Below is a small trained network, with its code and all its weights. Each question gives an input and a target symbol and asks what happens when units are switched off, that is, made to give their printed mean instead of their output.

import numpy as np


def w(rows, s, z=0):
    codes = np.array(rows[::2]) - 128.0
    scale = np.full(codes.shape[1], s)
    scale[-1] = z or s
    return codes * scale


def norm(h):
    return h / np.sqrt((h * h).mean(-1, keepdims=True) + 1e-5)


def f(y):
    return y / 2 * (1 + np.tanh(0.7978845608 * (y + 0.044715 * y**3)))


def softmax(a):
    e = np.exp(a - a.max(-1, keepdims=True))
    return e / e.sum(-1, keepdims=True)


def log_softmax(a):
    a = a - a.max(-1, keepdims=True)
    return a - np.log(np.exp(a).sum(-1, keepdims=True))


def net(x, mask):
    ids = ['αβγδεζηθλμξστφψω'.index(c) for c in x.split()]
    T = len(ids)
    res = E[ids] + P[:T]
    u = 0
    for l in range(2):
        q, k, v = (norm(res) @ M[l].T for M in (Q, K, V))
        z = softmax(np.where(np.tri(T) > 0, q @ k.T / 3**0.5, -1e9)) @ v
        res = res + np.where(mask[u], z, O[l][:, -1]) @ O[l][:, :-1]
        u += 1
        y = f(norm(res) @ A[l][:, :-1].T + A[l][:, -1])
        res = res + np.where(mask[u : u + 12], y, B[l][:, -1]) @ B[l][:, :-1]
        u += 12
    return log_softmax(norm(res)[-1] @ U[:, :-1].T + U[:, -1])


Q, K, V, O, A, B = {}, {}, {}, {}, {}, {}
E = w([
[132,105,89,183],'α',
[164,20,183,122],'β',
[94,160,86,158],'γ',
[135,197,144,182],'δ',
[123,160,135,67],'ε',
[130,146,105,200],'ζ',
[109,150,85,95],'η',
[185,93,144,103],'θ',
[144,95,79,149],'λ',
[105,196,125,103],'μ',
[1,166,156,216],'ξ',
[155,99,81,112],'σ',
[133,119,83,88],'τ',
[113,119,67,129],'φ',
[133,134,114,67],'ψ',
[155,108,120,72],'ω',
],0.015)
P = w([
[46,84,36,75],'0',
[77,97,52,82],'1',
[100,111,56,82],'2',
[120,125,54,78],'3',
[139,134,54,80],'4',
[160,144,57,86],'5',
[181,144,55,87],'6',
[197,152,57,89],'7',
[216,158,63,96],'8',
[232,162,71,98],'9',
[251,167,82,107],'10',
],0.0028)
Q[0] = w([
[41,198,84,184],'L0H1',
[155,88,157,251],'L0H1',
[153,233,211,150],'L0H1',
],0.03)
K[0] = w([
[26,190,88,174],'L0H1',
[147,64,173,242],'L0H1',
[101,206,252,128],'L0H1',
],0.028)
V[0] = w([
[228,212,226,135],'L0H1',
[190,120,72,153],'L0H1',
[254,133,121,86],'L0H1',
],0.0053)
O[0] = w([
[94,6,52,190,51],'L0H1',
[60,230,78,92,232],'L0H1',
[42,177,72,253,253],'L0H1',
],0.0044,0.002)
A[0] = w([
[5,109,75,127,126],'L0N1',
[54,105,180,136,2],'L0N2',
[112,41,172,138,130],'L0N3',
[130,119,130,120,73],'L0N4',
[137,158,104,116,124],'L0N5',
[188,111,134,155,88],'L0N6',
[73,69,124,73,195],'L0N7',
[173,134,135,70,139],'L0N8',
[118,149,115,183,70],'L0N9',
[66,118,80,142,119],'L0N10',
[160,191,117,124,169],'L0N11',
[163,88,89,146,56],'L0N12',
],0.016,0.0024)
B[0] = w([
[149,163,249,102,182],'L0N1',
[39,58,161,163,129],'L0N2',
[116,232,77,85,143],'L0N3',
[129,123,126,114,117],'L0N4',
[83,141,98,128,207],'L0N5',
[111,96,171,155,157],'L0N6',
[122,217,130,135,153],'L0N7',
[105,111,80,190,181],'L0N8',
[129,205,108,192,165],'L0N9',
[98,178,181,114,174],'L0N10',
[120,154,54,171,254],'L0N11',
[112,81,89,33,182],'L0N12',
],0.02,0.0073)
Q[1] = w([
[186,96,181,173],'L1H1',
[4,90,123,155],'L1H1',
[217,80,105,57],'L1H1',
],0.013)
K[1] = w([
[206,130,60,60],'L1H1',
[156,63,199,246],'L1H1',
[45,110,110,53],'L1H1',
],0.011)
V[1] = w([
[154,98,190,201],'L1H1',
[22,150,222,90],'L1H1',
[47,4,114,107],'L1H1',
],0.014)
O[1] = w([
[32,54,102,145,76],'L1H1',
[49,239,89,144,137],'L1H1',
[112,129,113,248,8],'L1H1',
],0.014,0.012)
A[1] = w([
[78,110,153,41,121],'L1N1',
[132,66,100,41,120],'L1N2',
[107,103,9,184,70],'L1N3',
[107,143,135,191,131],'L1N4',
[61,110,167,157,190],'L1N5',
[77,121,70,188,77],'L1N6',
[123,137,133,164,18],'L1N7',
[122,147,140,186,15],'L1N8',
[129,115,8,111,133],'L1N9',
[58,184,145,141,79],'L1N10',
[106,135,205,156,2],'L1N11',
[63,104,173,109,8],'L1N12',
],0.018,0.0019)
B[1] = w([
[191,109,140,184,224],'L1N1',
[149,228,131,143,214],'L1N2',
[210,183,247,97,183],'L1N3',
[114,95,144,30,132],'L1N4',
[146,238,74,126,133],'L1N5',
[195,123,23,236,153],'L1N6',
[122,112,123,61,117],'L1N7',
[88,153,117,59,124],'L1N8',
[17,2,72,102,254],'L1N9',
[201,63,148,184,196],'L1N10',
[41,78,23,156,124],'L1N11',
[191,89,61,80,125],'L1N12',
],0.02,0.009)
U = w([
[209,204,118,100,198],'α',
[75,100,20,82,206],'β',
[81,57,151,49,201],'γ',
[166,5,151,132,225],'δ',
[111,126,143,145,16],'ε',
[182,75,145,169,79],'ζ',
[106,134,141,140,3],'η',
[136,93,118,135,5],'θ',
[110,125,153,131,20],'λ',
[107,133,139,151,14],'μ',
[25,171,173,167,127],'ξ',
[115,99,101,193,114],'σ',
[109,128,148,139,27],'τ',
[104,128,155,136,39],'φ',
[105,126,155,137,27],'ψ',
[119,106,110,182,88],'ω',
],0.015,0.0051)

Each question gives the input, a string of symbols that net reads in full, and the target symbol t.
The units are the heads (3 rows each of Q, K, V and O) and the neurons (one row each of A and B). Each row of codes is followed by its name. A weight is (code - 128) times the scale printed after its matrix; where a second scale follows, it is the last column's (O, A, B and U).
mask holds one flag per unit, layer by layer, with each layer's heads first. A switched-off unit (its flag False) gives its mean, the last column of its rows in O or B, instead of its output. The means were averaged over made-up inputs and are rounded, as every weight is.
A unit's drop is (log p(t) with every unit on - log p(t) with that unit switched off) / (log p(t) with every unit on - log p(t) with every unit switched off).
The circuit of an input: a set's keep is (log p(t) with only the set's units on - log p(t) with every unit switched off) / (log p(t) with every unit on - log p(t) with every unit switched off). Starting from the 12 units with the biggest drops (on a tie, the unit counted first), units are removed one at a time, each time the one whose removal leaves the highest keep (on an exact tie, the one counted first), for as long as the keep stays at least 0.8.
circuit, biggest first: the units of the circuit, biggest drop first
unit that matters most: the unit with the biggest drop
top k neurons: the k neurons with the biggest drops, biggest first
top k neurons in layer l: the k neurons of layer l with the biggest drops, biggest first
input δ δ γ σ η η η ψ θ μ γ, target β: circuit, biggest first : [L0H1 L1N9 L0N1]
input ζ ξ σ ε ε τ β, target β: top 3 neurons : [L0N3 L0N1 L0N2]
input μ ζ σ θ θ α ε α, target β: unit that matters most : L0H1
input δ φ μ θ δ ψ ε θ ψ ζ ζ, target β: top 2 neurons in layer 0 : [L0N1 L0N9]
input μ δ θ γ σ σ ε ε, target β: top 3 neurons : [L0N8 L1N3 L0N11]
input θ η ζ θ, target β: circuit, biggest first : [L0N1 L1N9]
input γ θ β δ ε η σ δ θ η δ, target γ: top 3 neurons : [L0N1 L1N9 L1N2]
input ε δ θ ω σ τ γ τ, target β: top 2 neurons in layer 0 : [L0N11 L0N8]
input ψ ω β, target α: top 2 neurons in layer 0 : [L0N7 L0N11]
input θ ω θ σ θ, target γ: top 2 neurons in layer 1 : [L1N9 L1N3]
input δ ζ σ θ ω μ β μ, target β: top 2 neurons : [L0N11 L1N9]
input ξ φ ε τ σ τ ξ, target β: top 3 neurons : [L0N2 L1N11 L1N12]
input ε μ δ μ ε ξ ψ φ μ μ η, target δ: top 4 neurons : [L1N10 L0N12 L1N2 L0N3]
input ω θ ω γ β, target α: circuit, biggest first : [L0N3]
input ψ φ θ δ τ δ η θ τ, target β: top 3 neurons in layer 0 : [L0N12 L0N9 L0N2]
input λ ζ ω θ θ, target β: top 2 neurons : [L0N1 L1N3]
input η τ μ φ, target α: circuit, biggest first : [L0N1 L0H1]
input ξ μ σ μ ζ τ δ θ α, target δ: top 3 neurons : [L0N12 L1N10 L1N2]
input θ ξ δ ψ, target δ: top 4 neurons : [L0N12 L1N10 L0N3 L1N2]
input γ ψ μ ψ, target β: circuit, biggest first : [L1N3]
input θ θ σ η λ δ μ α α σ λ, target β: top 3 neurons : [L1N9 L0N8 L1N2]
input δ λ α δ, target β: top 2 neurons : [L0N1 L0N8]
input α ε μ δ θ α, target β: top 3 neurons : [L1N9 L0N12 L1N10]
input β ζ ξ δ δ λ ε θ ε ζ ξ, target β: top 3 neurons : [L0N2 L1N11 L1N5]
input φ γ δ μ δ ω ψ ω, target β: top 3 neurons : [L0N8 L1N9 L1N3]
input γ τ μ δ δ θ η δ β γ η, target β: top 3 neurons : [L1N9 L0N12 L1N2]
input δ η α θ β τ ζ η ε ω ω, target β: circuit, biggest first : [L1N3]
input δ σ δ ε ξ, target δ: top 2 neurons in layer 1 : [L1N12 L1N1]
input η θ τ δ ξ, target δ: top 3 neurons in layer 1 : [L1N10 L1N12 L1N1]
